Below is a small trained network, with its code and all its weights. Each question gives an input and a class and asks what happens when units are switched off, that is, made to give their printed mean instead of their output.

import numpy as np


def w(rows, s, z=0):
    codes = np.array(rows[::2]) - 128.0
    scale = np.full(codes.shape[1], s)
    scale[-1] = z or s
    return codes * scale


def f(y):
    return y / 2 * (1 + np.tanh(0.7978845608 * (y + 0.044715 * y**3)))


def log_softmax(a):
    a = a - a.max(-1, keepdims=True)
    return a - np.log(np.exp(a).sum(-1, keepdims=True))


def net(x, mask):
    res = np.array(x, float).reshape(1, 2) / 4 @ E
    y = f(res @ A[0][:, :-1].T + A[0][:, -1])
    res = res + np.where(mask, y, B[0][:, -1]) @ B[0][:, :-1]
    return log_softmax(res[-1] @ U[:, :-1].T + U[:, -1])


A, B = {}, {}
E = w([
[171,118,246,86,146,192,149,97,65,164],'x0',
[69,161,134,188,108,149,126,252,219,149],'x1',
],0.015)
A[0] = w([
[110,124,127,139,123,127,124,222,208,141,141],'n1',
[152,103,138,97,110,124,125,172,148,109,140],'n2',
[183,145,127,102,101,165,99,146,110,139,107],'n3',
[115,132,40,151,121,115,137,150,188,116,254],'n4',
[130,126,192,88,122,142,117,115,79,147,208],'n5',
[141,122,30,94,132,104,126,3,84,126,162],'n6',
[133,128,223,147,130,142,148,71,96,121,215],'n7',
[131,143,110,123,140,138,130,189,182,158,129],'n8',
[144,141,129,94,145,130,143,139,116,169,73],'n9',
[132,107,141,143,143,115,127,113,143,128,111],'n10',
[106,132,188,95,140,91,124,123,108,144,128],'n11',
[127,106,156,148,120,119,95,128,99,135,213],'n12',
[114,125,61,150,123,109,136,107,150,137,169],'n13',
],0.017,0.0068)
B[0] = w([
[105,135,99,213,127,110,109,176,103,93,254],'n1',
[154,128,150,132,136,112,118,130,136,107,143],'n2',
[166,143,82,128,130,110,195,97,111,111,149],'n3',
[165,173,50,31,176,91,3,99,81,243,248],'n4',
[111,122,162,154,193,107,134,16,133,115,209],'n5',
[124,144,129,187,100,120,106,184,12,93,235],'n6',
[138,136,218,103,150,162,136,96,101,167,217],'n7',
[141,139,123,175,91,128,124,155,125,119,204],'n8',
[125,89,127,86,110,142,148,135,100,103,142],'n9',
[96,135,78,170,125,143,131,64,116,135,127],'n10',
[123,95,157,94,92,157,157,116,112,109,162],'n11',
[171,155,189,120,158,113,97,133,143,158,153],'n12',
[85,68,72,85,155,132,100,162,154,170,188],'n13',
],0.022,0.027)
U = w([
[153,90,150,11,178,173,183,53,149,188,177],'0',
[121,68,126,93,110,149,192,121,159,114,20],'1',
[111,148,77,127,86,100,61,189,109,100,221],'2',
[121,105,107,109,67,171,220,112,127,75,4],'3',
[142,134,187,136,154,162,156,101,68,107,193],'4',
[115,144,158,172,126,146,140,161,126,94,31],'5',
],0.011,0.0031)

Each question gives the input, the list of numbers given to net, and the class t.
The units are the neurons (one row each of A and B). Each row of codes is followed by its name. A weight is (code - 128) times the scale printed after its matrix; where a second scale follows, it is the last column's (A, B and U).
mask holds one flag per neuron, in row order. A switched-off neuron (its flag False) gives its mean, the last column of its row in B, instead of its output. The means were averaged over made-up inputs and are rounded, as every weight is.
A unit's drop is (log p(t) with every unit on - log p(t) with that unit switched off) / (log p(t) with every unit on - log p(t) with every unit switched off).
The circuit of an input: a set's keep is (log p(t) with only the set's units on - log p(t) with every unit switched off) / (log p(t) with every unit on - log p(t) with every unit switched off). Starting from the 12 units with the biggest drops (on a tie, the unit counted first), units are removed one at a time, each time the one whose removal leaves the highest keep (on an exact tie, the one counted first), for as long as the keep stays at least 0.8.
units of the circuit, in order: the units of the circuit, biggest drop first
k most important neurons: the k neurons with the biggest drops, biggest first
drop when u is switched off: that unit's drop, to one decimal
input [-1,-3], class 4: units of the circuit, in order	(n4)
input [7,8], class 4: 2 most important neurons	(n7, n5)
input [8,-3], class 0: 2 most important neurons	(n1, n7)
input [5,-2], class 0: 4 most important neurons	(n1, n6, n8, n7)
input [8,4], class 0: 2 most important neurons	(n6, n1)
input [3,-1], class 0: 2 most important neurons	(n1, n6)
input [3,5], class 5: 3 most important neurons	(n4, n13, n6)
input [4,1], class 0: 2 most important neurons	(n6, n1)
input [5,8], class 5: drop when n9 is switched off	0.0
input [3,2], class 4: drop when n4 is switched off	2.6
input [6,1], class 0: drop when n6 is switched off	0.4
input [8,1], class 0: drop when n6 is switched off	0.2
